Below is a small trained network, with its code and all its weights. Each question gives an input and a target symbol and asks what happens when units are switched off, that is, made to give their printed mean instead of their output.

import numpy as np


def w(rows, s, z=0):
    codes = np.array(rows[::2]) - 128.0
    scale = np.full(codes.shape[1], s)
    scale[-1] = z or s
    return codes * scale


def f(y):
    return y / 2 * (1 + np.tanh(0.7978845608 * (y + 0.044715 * y**3)))


def softmax(a):
    e = np.exp(a - a.max(-1, keepdims=True))
    return e / e.sum(-1, keepdims=True)


def log_softmax(a):
    a = a - a.max(-1, keepdims=True)
    return a - np.log(np.exp(a).sum(-1, keepdims=True))


def net(x, mask):
    ids = ['γζθλμπσφ'.index(c) for c in x.split()]
    T = len(ids)
    res = E[ids] + P[:T]
    u = 0
    for l in range(2):
        q, k, v = (res @ M[l].T for M in (Q, K, V))
        z = softmax(np.where(np.tri(T) > 0, q @ k.T / 4**0.5, -1e9)) @ v
        res = res + np.where(mask[u], z, O[l][:, -1]) @ O[l][:, :-1]
        u += 1
        y = f(res @ A[l][:, :-1].T + A[l][:, -1])
        res = res + np.where(mask[u : u + 4], y, B[l][:, -1]) @ B[l][:, :-1]
        u += 4
    return log_softmax(res[-1] @ U[:, :-1].T + U[:, -1])


Q, K, V, O, A, B = {}, {}, {}, {}, {}, {}
E = w([
[138,215,115,139,116],'γ',
[87,101,137,113,49],'ζ',
[148,155,117,91,106],'θ',
[86,176,135,175,61],'λ',
[132,3,53,122,105],'μ',
[100,86,118,65,100],'π',
[171,19,156,185,134],'σ',
[136,158,135,115,31],'φ',
],0.016)
P = w([
[4,95,215,67,93],'0',
[37,78,26,134,128],'1',
[62,107,38,115,141],'2',
[64,131,37,128,133],'3',
[58,174,43,136,153],'4',
[76,167,56,127,153],'5',
[80,182,39,128,128],'6',
[64,185,48,113,129],'7',
[60,213,67,156,146],'8',
[48,240,70,168,131],'9',
[25,253,73,176,152],'10',
],0.0063)
Q[0] = w([
[137,101,55,99,162],'0.h1',
[106,166,31,119,70],'0.h1',
[208,80,145,181,251],'0.h1',
[191,205,139,45,93],'0.h1',
],0.014)
K[0] = w([
[192,138,164,215,187],'0.h1',
[190,174,173,111,164],'0.h1',
[145,197,11,237,147],'0.h1',
[23,44,236,120,51],'0.h1',
],0.011)
V[0] = w([
[30,1,184,28,121],'0.h1',
[171,147,123,191,132],'0.h1',
[248,162,144,54,66],'0.h1',
[84,120,131,251,12],'0.h1',
],0.0073)
O[0] = w([
[3,161,194,178,211,254],'0.h1',
[170,91,183,171,86,70],'0.h1',
[165,121,252,2,111,100],'0.h1',
[81,160,208,201,3,199],'0.h1',
],0.0085,0.0064)
A[0] = w([
[166,75,32,187,82,41],'0.n1',
[132,60,85,254,179,11],'0.n2',
[76,228,214,66,170,2],'0.n3',
[43,90,181,11,132,211],'0.n4',
],0.0064,0.0043)
B[0] = w([
[82,86,129,103,191,178],'0.n1',
[255,172,157,55,122,144],'0.n2',
[81,21,110,33,138,254],'0.n3',
[113,191,132,138,154,236],'0.n4',
],0.01,0.0053)
Q[1] = w([
[194,36,93,123,156],'1.h1',
[87,250,141,158,88],'1.h1',
[114,58,58,54,135],'1.h1',
[32,211,178,108,95],'1.h1',
],0.013)
K[1] = w([
[123,51,32,172,129],'1.h1',
[102,226,247,100,151],'1.h1',
[131,27,128,31,75],'1.h1',
[131,169,237,94,147],'1.h1',
],0.012)
V[1] = w([
[219,180,82,138,121],'1.h1',
[150,116,173,71,1],'1.h1',
[149,74,162,195,70],'1.h1',
[177,143,168,5,172],'1.h1',
],0.013)
O[1] = w([
[41,167,100,194,63,4],'1.h1',
[153,196,95,44,124,115],'1.h1',
[163,215,117,226,180,94],'1.h1',
[69,147,249,161,61,107],'1.h1',
],0.012,0.024)
A[1] = w([
[71,191,112,109,197,178],'1.n1',
[111,122,169,125,46,70],'1.n2',
[96,254,109,89,103,155],'1.n3',
[94,97,206,170,186,8],'1.n4',
],0.0081,0.013)
B[1] = w([
[242,66,175,150,49,255],'1.n1',
[30,147,114,199,180,175],'1.n2',
[154,137,2,133,85,226],'1.n3',
[234,106,39,81,78,221],'1.n4',
],0.0095)
U = w([
[105,126,89,119,2,165],'γ',
[96,170,124,86,145,95],'ζ',
[71,157,157,100,83,238],'θ',
[135,144,100,117,87,14],'λ',
[36,90,43,144,129,167],'μ',
[136,103,134,125,41,15],'π',
[160,145,191,167,70,254],'σ',
[144,189,170,83,66,116],'φ',
],0.0076,0.0089)

Each question gives the input, a string of symbols that net reads in full, and the target symbol t.
The units are the heads (4 rows each of Q, K, V and O) and the neurons (one row each of A and B). Each row of codes is followed by its name. A weight is (code - 128) times the scale printed after its matrix; where a second scale follows, it is the last column's (O, A, B and U).
mask holds one flag per unit, layer by layer, with each layer's heads first. A switched-off unit (its flag False) gives its mean, the last column of its rows in O or B, instead of its output. The means were averaged over made-up inputs and are rounded, as every weight is.
A unit's drop is (log p(t) with every unit on - log p(t) with that unit switched off) / (log p(t) with every unit on - log p(t) with every unit switched off).
The circuit of an input: a set's keep is (log p(t) with only the set's units on - log p(t) with every unit switched off) / (log p(t) with every unit on - log p(t) with every unit switched off). Starting from all 10 units, units are removed one at a time, each time the one whose removal leaves the highest keep (on an exact tie, the one counted first), for as long as the keep stays at least 0.8.
circuit, biggest first: the units of the circuit, biggest drop first
k most important neurons: the k neurons with the biggest drops, biggest first
k most important neurons of layer l: the k neurons of layer l with the biggest drops, biggest first
input μ γ θ σ μ λ μ ζ ζ θ θ, target μ: circuit, biggest first : (1.h1 0.h1)
input γ ζ ζ, target γ: 2 most important neurons of layer 0 : (0.n1 0.n3)
input θ θ σ γ γ γ σ π σ γ γ, target θ: circuit, biggest first : (1.h1 0.h1 1.n2 0.n4)
input λ λ γ γ, target λ: most important neuron : (1.n1)
input θ μ γ θ σ γ, target θ: 2 most important neurons of layer 1 : (1.n2 1.n1)
input ζ μ γ γ γ π μ θ γ π φ, target ζ: circuit, biggest first : (1.h1 0.h1 0.n3)
input λ φ γ π μ μ θ θ, target λ: circuit, biggest first : (1.h1 0.h1 1.n1)
input π λ ζ, target π: 2 most important neurons : (1.n4 0.n3)
input γ π φ μ φ, target γ: circuit, biggest first : (1.h1 0.h1 1.n3)
input γ μ λ, target γ: 3 most important neurons : (1.n3 0.n1 0.n3)
input μ γ γ μ π θ θ π, target μ: circuit, biggest first : (1.h1 0.h1 1.n1)
input γ λ φ φ, target γ: 2 most important neurons : (1.n3 0.n1)
input π σ σ γ θ σ γ, target π: circuit, biggest first : (0.h1 1.h1 1.n4 0.n4)
input σ ζ ζ γ γ π, target σ: circuit, biggest first : (0.n2 1.n1 1.h1 0.h1)
input σ θ λ μ θ, target σ: circuit, biggest first : (1.h1 0.n2 1.n1 0.h1)
input μ ζ μ γ φ μ μ θ π, target μ: circuit, biggest first : (1.h1 0.h1)
input μ θ λ, target μ: circuit, biggest first : (1.h1)
input σ λ ζ ζ μ μ θ φ φ γ, target σ: 2 most important neurons of layer 0 : (0.n3 0.n2)
input γ π μ σ π ζ, target γ: 3 most important neurons : (1.n3 0.n1 1.n1)
input γ θ π, target γ: 2 most important neurons : (0.n3 1.n3)
input π μ λ γ γ γ ζ γ γ θ λ, target π: 2 most important neurons of layer 0 : (0.n4 0.n3)
